Below are the code and all the weights of a small trained network. Each question names an input and a class and asks about switching units off, where a switched-off unit gives its printed mean instead of its output.

import numpy as np


def w(rows, s, z=0):
    codes = np.array(rows[::2]) - 128.0
    scale = np.full(codes.shape[1], s)
    scale[-1] = z or s
    return codes * scale


def norm(h):
    return h / np.sqrt((h * h).mean(-1, keepdims=True) + 1e-5)


def f(y):
    return np.maximum(y, 0)


def log_softmax(a):
    a = a - a.max(-1, keepdims=True)
    return a - np.log(np.exp(a).sum(-1, keepdims=True))


def net(x, mask):
    res = np.array(x, float).reshape(1, 7) / 4 @ E
    u = 0
    for l in range(2):
        y = f(norm(res) @ A[l][:, :-1].T + A[l][:, -1])
        res = res + np.where(mask[u : u + 13], y, B[l][:, -1]) @ B[l][:, :-1]
        u += 13
    return log_softmax(norm(res)[-1] @ U[:, :-1].T + U[:, -1])


A, B = {}, {}
E = w([
[40,41,50],'x0',
[125,124,130],'x1',
[130,126,128],'x2',
[129,125,127],'x3',
[130,131,130],'x4',
[146,198,19],'x5',
[8,215,166],'x6',
],0.0013)
A[0] = w([
[79,32,185,115],'L0N1',
[85,36,171,103],'L0N2',
[209,85,123,80],'L0N3',
[46,35,114,118],'L0N4',
[42,143,114,76],'L0N5',
[175,89,97,121],'L0N6',
[75,25,190,103],'L0N7',
[125,42,130,27],'L0N8',
[203,107,138,105],'L0N9',
[33,168,104,49],'L0N10',
[34,91,142,6],'L0N11',
[175,131,252,158],'L0N12',
[40,165,222,149],'L0N13',
],0.0032,0.0026)
B[0] = w([
[166,187,147,198],'L0N1',
[174,191,135,185],'L0N2',
[103,151,183,170],'L0N3',
[190,196,100,224],'L0N4',
[143,165,87,168],'L0N5',
[120,110,159,182],'L0N6',
[168,180,127,197],'L0N7',
[254,191,48,143],'L0N8',
[163,128,176,173],'L0N9',
[174,162,54,169],'L0N10',
[146,240,214,142],'L0N11',
[82,59,135,246],'L0N12',
[60,80,89,254],'L0N13',
],0.0041,0.0017)
A[1] = w([
[75,113,195,45],'L1N1',
[123,12,53,91],'L1N2',
[241,134,126,5],'L1N3',
[125,126,128,101],'L1N4',
[159,133,96,196],'L1N5',
[101,53,140,42],'L1N6',
[48,226,104,131],'L1N7',
[112,189,153,135],'L1N8',
[210,137,121,12],'L1N9',
[169,2,130,112],'L1N10',
[178,82,95,132],'L1N11',
[217,117,151,124],'L1N12',
[169,120,78,246],'L1N13',
],0.0045,0.0015)
B[1] = w([
[114,93,54,170],'L1N1',
[91,130,254,169],'L1N2',
[85,115,43,208],'L1N3',
[127,137,126,128],'L1N4',
[102,96,134,205],'L1N5',
[146,143,116,143],'L1N6',
[223,100,172,254],'L1N7',
[133,103,165,182],'L1N8',
[116,114,89,180],'L1N9',
[177,231,158,188],'L1N10',
[59,99,159,185],'L1N11',
[118,164,63,217],'L1N12',
[83,83,134,240],'L1N13',
],0.0047,0.0025)
U = w([
[216,193,204,198],'0',
[123,135,2,175],'1',
[19,67,186,1],'2',
],0.009,0.00059)

Each question gives the input, the list of numbers given to net, and the class t.
The units are the neurons (one row each of A and B). Each row of codes is followed by its name. A weight is (code - 128) times the scale printed after its matrix; where a second scale follows, it is the last column's (A, B and U).
mask holds one flag per neuron, layer by layer. A switched-off neuron (its flag False) gives its mean, the last column of its row in B, instead of its output. The means were averaged over made-up inputs and are rounded, as every weight is.
A unit's drop is (log p(t) with every unit on - log p(t) with that unit switched off) / (log p(t) with every unit on - log p(t) with every unit switched off).
The circuit of an input: a set's keep is (log p(t) with only the set's units on - log p(t) with every unit switched off) / (log p(t) with every unit on - log p(t) with every unit switched off). Starting from the 12 units with the biggest drops (on a tie, the unit counted first), units are removed one at a time, each time the one whose removal leaves the highest keep (on an exact tie, the one counted first), for as long as the keep stays at least 0.8.
units of the circuit, in order: the units of the circuit, biggest drop first
unit that matters most: the unit with the biggest drop
top k neurons: the k neurons with the biggest drops, biggest first
top k neurons in layer l: the k neurons of layer l with the biggest drops, biggest first
drop of u: that unit's drop, to one decimal
input [0,-6,7,3,-5,6,1], class 0: units of the circuit, in order : [L1N7 L1N3]
input [3,6,2,0,4,0,1], class 0: units of the circuit, in order : [L0N11 L1N7]
input [7,-8,-1,5,-6,1,-3], class 2: units of the circuit, in order : [L1N2]
input [3,-8,-6,-3,-5,0,4], class 0: top 2 neurons : [L1N7 L0N11]
input [3,-6,-7,3,8,-8,0], class 1: top 2 neurons in layer 0 : [L0N4 L0N8]
input [1,6,-7,0,-2,-8,6], class 0: top 3 neurons in layer 0 : [L0N1 L0N7 L0N2]
input [2,-3,6,-3,-5,7,-6], class 2: top 2 neurons : [L1N2 L0N4]
input [1,-3,-8,2,-6,1,0], class 2: top 2 neurons : [L1N13 L0N1]
input [3,-1,1,-2,6,2,-8], class 2: top 3 neurons in layer 1 : [L1N2 L1N11 L1N7]
input [-8,-7,0,6,4,1,-8], class 1: top 2 neurons : [L1N3 L1N12]
input [6,-4,-3,-3,-2,-7,0], class 1: top 2 neurons : [L0N8 L1N3]
input [1,2,-2,-6,-3,-7,-6], class 1: top 3 neurons in layer 0 : [L0N8 L0N7 L0N2]
input [1,5,6,-1,-2,2,-6], class 2: top 4 neurons : [L1N2 L1N11 L1N7 L0N4]
input [-8,5,-6,7,-6,-1,4], class 2: unit that matters most : L0N12
input [-1,7,8,6,4,7,4], class 0: top 2 neurons : [L1N7 L1N3]
input [1,7,-2,-7,3,8,-1], class 2: top 3 neurons in layer 1 : [L1N13 L1N10 L1N12]
input [5,2,2,3,-2,-8,8], class 0: top 2 neurons : [L1N7 L0N4]
input [3,-6,0,4,-1,-7,-6], class 1: top 3 neurons in layer 1 : [L1N3 L1N7 L1N12]
input [5,0,0,-3,7,-7,-5], class 1: drop of L1N3 : 0.1
input [6,3,1,-3,-5,6,-8], class 2: drop of L1N2 : 0.6
input [7,2,-1,-1,0,-6,7], class 0: unit that matters most : L1N7
input [6,8,-5,-8,3,2,-7], class 2: drop of L1N2 : 0.9
